Below are the code and all the weights of a small trained network. Each question names an input and a target symbol and asks about switching units off, where a switched-off unit gives its printed mean instead of its output.

import numpy as np


def w(rows, s, z=0):
    codes = np.array(rows[::2]) - 128.0
    scale = np.full(codes.shape[1], s)
    scale[-1] = z or s
    return codes * scale


def f(y):
    return y / 2 * (1 + np.tanh(0.7978845608 * (y + 0.044715 * y**3)))


def softmax(a):
    e = np.exp(a - a.max(-1, keepdims=True))
    return e / e.sum(-1, keepdims=True)


def log_softmax(a):
    a = a - a.max(-1, keepdims=True)
    return a - np.log(np.exp(a).sum(-1, keepdims=True))


def net(x, mask):
    ids = ['αβγδθλπστψω'.index(c) for c in x.split()]
    T = len(ids)
    res = E[ids] + P[:T]
    u = 0
    for l in range(2):
        r = res
        for j in range(2):
            rows = slice(2 * j, 2 * j + 2)
            q, k, v = (r @ M[l][rows].T for M in (Q, K, V))
            z = softmax(np.where(np.tri(T) > 0, q @ k.T / 2**0.5, -1e9)) @ v
            o = O[l][rows]
            res = res + np.where(mask[u + j], z, o[:, -1]) @ o[:, :-1]
        u += 2
        y = f(res @ A[l][:, :-1].T + A[l][:, -1])
        res = res + np.where(mask[u : u + 4], y, B[l][:, -1]) @ B[l][:, :-1]
        u += 4
    return log_softmax(res[-1] @ U[:, :-1].T + U[:, -1])


Q, K, V, O, A, B = {}, {}, {}, {}, {}, {}
E = w([
[210,171,192,81,149,196,125],'α',
[49,71,42,77,59,100,106],'β',
[98,83,118,112,192,124,56],'γ',
[122,7,172,133,166,74,86],'δ',
[193,195,32,130,109,123,84],'θ',
[154,140,76,213,51,203,106],'λ',
[70,92,49,99,103,107,143],'π',
[109,103,84,117,155,123,186],'σ',
[142,109,126,120,179,141,168],'τ',
[74,97,50,101,114,119,153],'ψ',
[127,131,125,9,62,214,52],'ω',
],0.021)
P = w([
[240,31,132,132,117,90,240],'0',
[220,41,135,141,166,81,213],'1',
[187,70,145,141,172,79,189],'2',
[158,103,148,138,173,79,176],'3',
[131,122,153,136,177,78,161],'4',
[111,142,154,135,174,76,152],'5',
[88,161,156,136,174,78,143],'6',
[74,176,157,141,175,86,142],'7',
[61,184,158,136,174,85,134],'8',
[47,197,159,137,170,74,128],'9',
[37,207,157,142,169,85,126],'10',
[25,213,161,145,170,86,123],'11',
[13,218,161,144,167,77,117],'12',
[2,225,160,147,166,80,117],'13',
],0.007)
Q[0] = w([
[77,76,250,253,25,79,172],'L0H0',
[191,201,191,123,69,165,201],'L0H0',
[133,129,160,161,139,125,10],'L0H1',
[204,167,86,18,116,122,119],'L0H1',
],0.0053)
K[0] = w([
[90,73,163,228,73,206,93],'L0H0',
[158,194,167,153,142,208,145],'L0H0',
[97,68,159,131,135,125,72],'L0H1',
[2,97,157,219,127,182,250],'L0H1',
],0.0056)
V[0] = w([
[179,171,125,255,60,79,105],'L0H0',
[196,61,172,139,152,139,76],'L0H0',
[161,164,102,208,129,86,100],'L0H1',
[219,122,91,141,99,126,89],'L0H1',
],0.0057)
O[0] = w([
[76,254,148,52,190,128,83,31],'L0H0',
[105,66,77,124,100,182,111,132],'L0H0',
[112,94,129,194,78,87,119,94],'L0H1',
[206,26,97,107,190,171,163,255],'L0H1',
],0.0078,0.0021)
A[0] = w([
[248,130,184,120,1,77,129,142],'L0N0',
[205,35,230,75,66,140,36,65],'L0N1',
[16,67,91,117,29,35,234,105],'L0N2',
[138,175,24,154,231,14,151,255],'L0N3',
],0.0057,0.0032)
B[0] = w([
[194,136,3,149,230,110,164,145],'L0N0',
[122,218,136,114,190,110,83,187],'L0N1',
[79,180,97,117,204,117,139,227],'L0N2',
[88,95,172,181,90,197,135,253],'L0N3',
],0.012,0.0063)
Q[1] = w([
[134,130,134,16,93,133,81],'L1H0',
[155,154,212,95,231,133,160],'L1H0',
[100,254,128,24,112,142,35],'L1H1',
[102,138,11,152,115,91,184],'L1H1',
],0.0088)
K[1] = w([
[145,126,83,40,113,76,34],'L1H0',
[215,213,196,173,116,156,135],'L1H0',
[154,204,64,194,135,155,4],'L1H1',
[4,90,25,254,213,121,151],'L1H1',
],0.0084)
V[1] = w([
[27,153,186,105,177,95,167],'L1H0',
[195,33,1,110,141,109,116],'L1H0',
[108,124,103,89,9,117,81],'L1H1',
[19,115,150,55,191,72,144],'L1H1',
],0.0059)
O[1] = w([
[88,149,143,108,205,136,55,174],'L1H0',
[54,158,255,4,98,159,118,254],'L1H0',
[104,108,79,90,186,122,88,44],'L1H1',
[250,127,207,28,14,203,187,248],'L1H1',
],0.008,0.0053)
A[1] = w([
[75,143,165,106,71,123,88,221],'L1N0',
[204,115,150,136,52,135,171,5],'L1N1',
[135,59,5,99,74,155,196,76],'L1N2',
[102,155,92,141,115,152,129,253],'L1N3',
],0.012,0.003)
B[1] = w([
[159,95,103,250,170,96,139,254],'L1N0',
[109,134,65,60,129,53,148,183],'L1N1',
[213,124,83,115,76,59,94,185],'L1N2',
[61,159,171,108,63,110,186,182],'L1N3',
],0.011,0.0093)
U = w([
[162,121,63,122,81,69,166,254],'α',
[143,81,163,171,69,255,155,217],'β',
[24,178,129,109,170,158,180,65],'γ',
[77,122,72,54,151,181,75,188],'δ',
[135,162,234,99,95,29,74,67],'θ',
[146,147,116,130,135,118,111,82],'λ',
[192,147,13,178,230,143,186,41],'π',
[141,146,118,129,129,115,118,29],'σ',
[142,144,122,130,123,122,117,10],'τ',
[139,146,122,130,124,119,122,15],'ψ',
[144,142,107,132,133,123,120,37],'ω',
],0.0089,0.0039)

Each question gives the input, a string of symbols that net reads in full, and the target symbol t.
The units are the heads (2 rows each of Q, K, V and O) and the neurons (one row each of A and B). Each row of codes is followed by its name. A weight is (code - 128) times the scale printed after its matrix; where a second scale follows, it is the last column's (O, A, B and U).
mask holds one flag per unit, layer by layer, with each layer's heads first. A switched-off unit (its flag False) gives its mean, the last column of its rows in O or B, instead of its output. The means were averaged over made-up inputs and are rounded, as every weight is.
A unit's drop is (log p(t) with every unit on - log p(t) with that unit switched off) / (log p(t) with every unit on - log p(t) with every unit switched off).
The circuit of an input: a set's keep is (log p(t) with only the set's units on - log p(t) with every unit switched off) / (log p(t) with every unit on - log p(t) with every unit switched off). Starting from all 12 units, units are removed one at a time, each time the one whose removal leaves the highest keep (on an exact tie, the one counted first), for as long as the keep stays at least 0.8.
units of the circuit, in order: the units of the circuit, biggest drop first
top k neurons: the k neurons with the biggest drops, biggest first
top k neurons in layer l: the k neurons of layer l with the biggest drops, biggest first
drop when u is switched off: that unit's drop, to one decimal
input π ω λ α α δ ψ σ, target α: top neuron in layer 1	(L1N2)
input α ψ λ α θ ψ, target β: units of the circuit, in order	(L0N3, L1N1)
input β α σ ω σ γ, target β: top 3 neurons	(L0N1, L1N1, L0N0)
input α θ α θ ω λ β γ θ ω λ θ ψ, target α: units of the circuit, in order	(L1N2, L0N2, L1H0)
input π β θ γ τ δ θ γ θ λ θ θ θ, target γ: units of the circuit, in order	(L1H1, L1N3, L0N3)
input σ ω ω λ ω δ σ ψ δ ψ τ, target α: units of the circuit, in order	(L0N2, L1H0)
input ψ π ψ, target β: top 2 neurons	(L0N2, L1N1)
input δ γ λ τ ω α β ψ γ λ σ λ, target γ: top 2 neurons	(L0N0, L1N3)
input ω ψ π τ θ θ ω γ σ β π, target β: top 4 neurons	(L1N1, L0N3, L0N0, L0N1)
input ω α π ψ ψ θ τ σ ω ψ ω τ, target β: top 2 neurons in layer 1	(L1N2, L1N0)
input α τ γ ω λ, target α: top 4 neurons	(L0N1, L1N1, L0N2, L0N3)
input α θ δ λ α σ α θ, target β: units of the circuit, in order	(L0N3, L0N2)
input ω τ δ λ, target α: top 3 neurons	(L0N1, L1N1, L0N3)
input ω λ δ θ, target α: top 2 neurons in layer 0	(L0N1, L0N3)
input λ π β ω π δ ω ω σ θ α α θ, target β: top neuron	(L0N1)
input δ α δ λ π ψ ω τ θ ω ω β σ, target α: top 2 neurons in layer 0	(L0N2, L0N1)
input γ σ θ θ λ ω λ λ α ω α β θ, target γ: top 2 neurons in layer 0	(L0N0, L0N3)
input λ δ σ γ σ α α δ ω ψ α σ λ λ, target γ: top 2 neurons	(L1N3, L0N0)
input λ π σ δ α α α, target π: drop when L1N3 is switched off	0.2
input β ψ α σ γ θ θ θ π π, target β: drop when L1H1 is switched off	1.5
input σ ω δ π α θ θ τ, target α: drop when L1N1 is switched off	1.3
